Here is a tiny trained network, its code and every weight. The questions are about switching its units off for an input and a class, where a switched-off unit gives its printed mean instead of its output.

import numpy as np


def w(rows, s, z=0):
    codes = np.array(rows[::2]) - 128.0
    scale = np.full(codes.shape[1], s)
    scale[-1] = z or s
    return codes * scale


def norm(h):
    return h / np.sqrt((h * h).mean(-1, keepdims=True) + 1e-5)


def f(y):
    return y / 2 * (1 + np.tanh(0.7978845608 * (y + 0.044715 * y**3)))


def log_softmax(a):
    a = a - a.max(-1, keepdims=True)
    return a - np.log(np.exp(a).sum(-1, keepdims=True))


def net(x, mask):
    res = np.array(x, float).reshape(1, 3) / 4 @ E
    u = 0
    for l in range(2):
        y = f(norm(res) @ A[l][:, :-1].T + A[l][:, -1])
        res = res + np.where(mask[u : u + 7], y, B[l][:, -1]) @ B[l][:, :-1]
        u += 7
    return log_softmax(norm(res)[-1] @ U[:, :-1].T + U[:, -1])


A, B = {}, {}
E = w([
[113,65,154,221,132,63,172,88,120,127,138],'x0',
[164,116,139,75,174,141,88,146,36,127,95],'x1',
[140,185,5,144,125,135,135,73,132,126,39],'x2',
],0.014)
A[0] = w([
[146,99,228,104,126,124,97,231,101,141,184,2],'0.n0',
[128,111,166,158,85,103,128,124,126,109,118,53],'0.n1',
[167,117,130,165,164,141,136,137,48,171,15,103],'0.n2',
[175,183,119,51,151,167,49,178,59,132,94,128],'0.n3',
[147,195,55,137,126,171,102,99,172,152,48,70],'0.n4',
[123,85,214,134,176,154,73,254,55,113,179,64],'0.n5',
[115,116,203,119,161,148,118,158,129,108,188,108],'0.n6',
],0.0099,0.0056)
B[0] = w([
[112,55,208,121,2,184,191,99,210,205,131,211],'0.n0',
[160,205,91,125,171,103,91,150,149,128,162,135],'0.n1',
[78,164,244,67,201,164,49,134,138,25,113,210],'0.n2',
[100,222,59,19,234,137,112,182,16,60,148,251],'0.n3',
[122,120,113,184,39,166,164,167,124,140,105,243],'0.n4',
[212,121,121,99,50,199,135,113,206,139,161,235],'0.n5',
[204,45,133,106,81,143,197,68,153,171,89,191],'0.n6',
],0.0098,0.011)
A[1] = w([
[95,129,186,172,128,57,144,134,187,157,203,57],'1.n0',
[148,135,230,178,190,86,120,114,135,69,84,132],'1.n1',
[124,78,102,194,158,7,124,93,125,173,183,48],'1.n2',
[136,79,171,104,135,145,73,145,124,183,226,96],'1.n3',
[128,103,73,116,158,71,134,91,44,110,88,39],'1.n4',
[235,144,108,135,114,127,146,135,117,171,138,82],'1.n5',
[132,80,158,103,161,94,122,149,86,120,123,5],'1.n6',
],0.011,0.0024)
B[1] = w([
[228,135,160,84,177,128,178,179,100,186,173,253],'1.n0',
[100,60,124,164,93,66,151,70,132,164,134,243],'1.n1',
[113,191,75,106,179,58,36,159,96,128,165,214],'1.n2',
[168,51,139,124,105,160,167,79,162,139,9,248],'1.n3',
[136,85,185,93,146,168,97,95,154,106,158,188],'1.n4',
[97,139,107,135,114,91,165,114,169,161,195,182],'1.n5',
[150,110,135,153,74,138,116,130,151,132,120,140],'1.n6',
],0.012,0.0047)
U = w([
[150,136,122,157,214,19,121,131,106,182,203,145],'0',
[50,161,76,246,12,167,156,136,202,146,96,95],'1',
[76,198,133,58,209,207,59,173,23,52,101,126],'2',
[205,23,219,64,81,216,168,124,188,198,172,254],'3',
[39,42,191,193,145,87,58,5,109,71,74,9],'4',
],0.012,0.0019)

Each question gives the input, the list of numbers given to net, and the class t.
The units are the neurons (one row each of A and B). Each row of codes is followed by its name. A weight is (code - 128) times the scale printed after its matrix; where a second scale follows, it is the last column's (A, B and U).
mask holds one flag per neuron, layer by layer. A switched-off neuron (its flag False) gives its mean, the last column of its row in B, instead of its output. The means were averaged over made-up inputs and are rounded, as every weight is.
A unit's drop is (log p(t) with every unit on - log p(t) with that unit switched off) / (log p(t) with every unit on - log p(t) with every unit switched off).
The circuit of an input: a set's keep is (log p(t) with only the set's units on - log p(t) with every unit switched off) / (log p(t) with every unit on - log p(t) with every unit switched off). Starting from the 12 units with the biggest drops (on a tie, the unit counted first), units are removed one at a time, each time the one whose removal leaves the highest keep (on an exact tie, the one counted first), for as long as the keep stays at least 0.8.
units of the circuit, in order: the units of the circuit, biggest drop first
top k neurons: the k neurons with the biggest drops, biggest first
k most important neurons of layer l: the k neurons of layer l with the biggest drops, biggest first
drop when u is switched off: that unit's drop, to one decimal
input [8,-3,6], class 0: 3 most important neurons of layer 0 : 0.n3, 0.n5, 0.n2
input [7,7,0], class 4: top neuron : 0.n2
input [-4,-6,0], class 1: top 2 neurons : 0.n3, 0.n0
input [-8,-8,-2], class 1: units of the circuit, in order : 1.n0, 0.n5
input [5,-6,-4], class 0: units of the circuit, in order : 1.n2, 0.n5, 0.n0
input [8,-7,-6], class 0: units of the circuit, in order : 1.n2, 0.n5, 0.n2
input [8,-8,-6], class 0: top 2 neurons : 1.n2, 0.n5
input [6,1,8], class 4: units of the circuit, in order : 0.n5, 0.n2
input [-6,-5,0], class 1: top 3 neurons : 0.n2, 0.n3, 0.n4
input [-2,0,7], class 2: top 2 neurons : 0.n0, 0.n5
input [-4,-5,0], class 1: top 2 neurons : 0.n3, 0.n0
input [-1,-6,1], class 1: 2 most important neurons of layer 0 : 0.n0, 0.n2
input [8,2,7], class 4: drop when 1.n5 is switched off : 0.0
input [2,8,0], class 2: units of the circuit, in order : 0.n3
input [-6,-2,3], class 2: drop when 0.n3 is switched off : 0.7
input [8,1,-2], class 0: drop when 1.n2 is switched off : 0.3
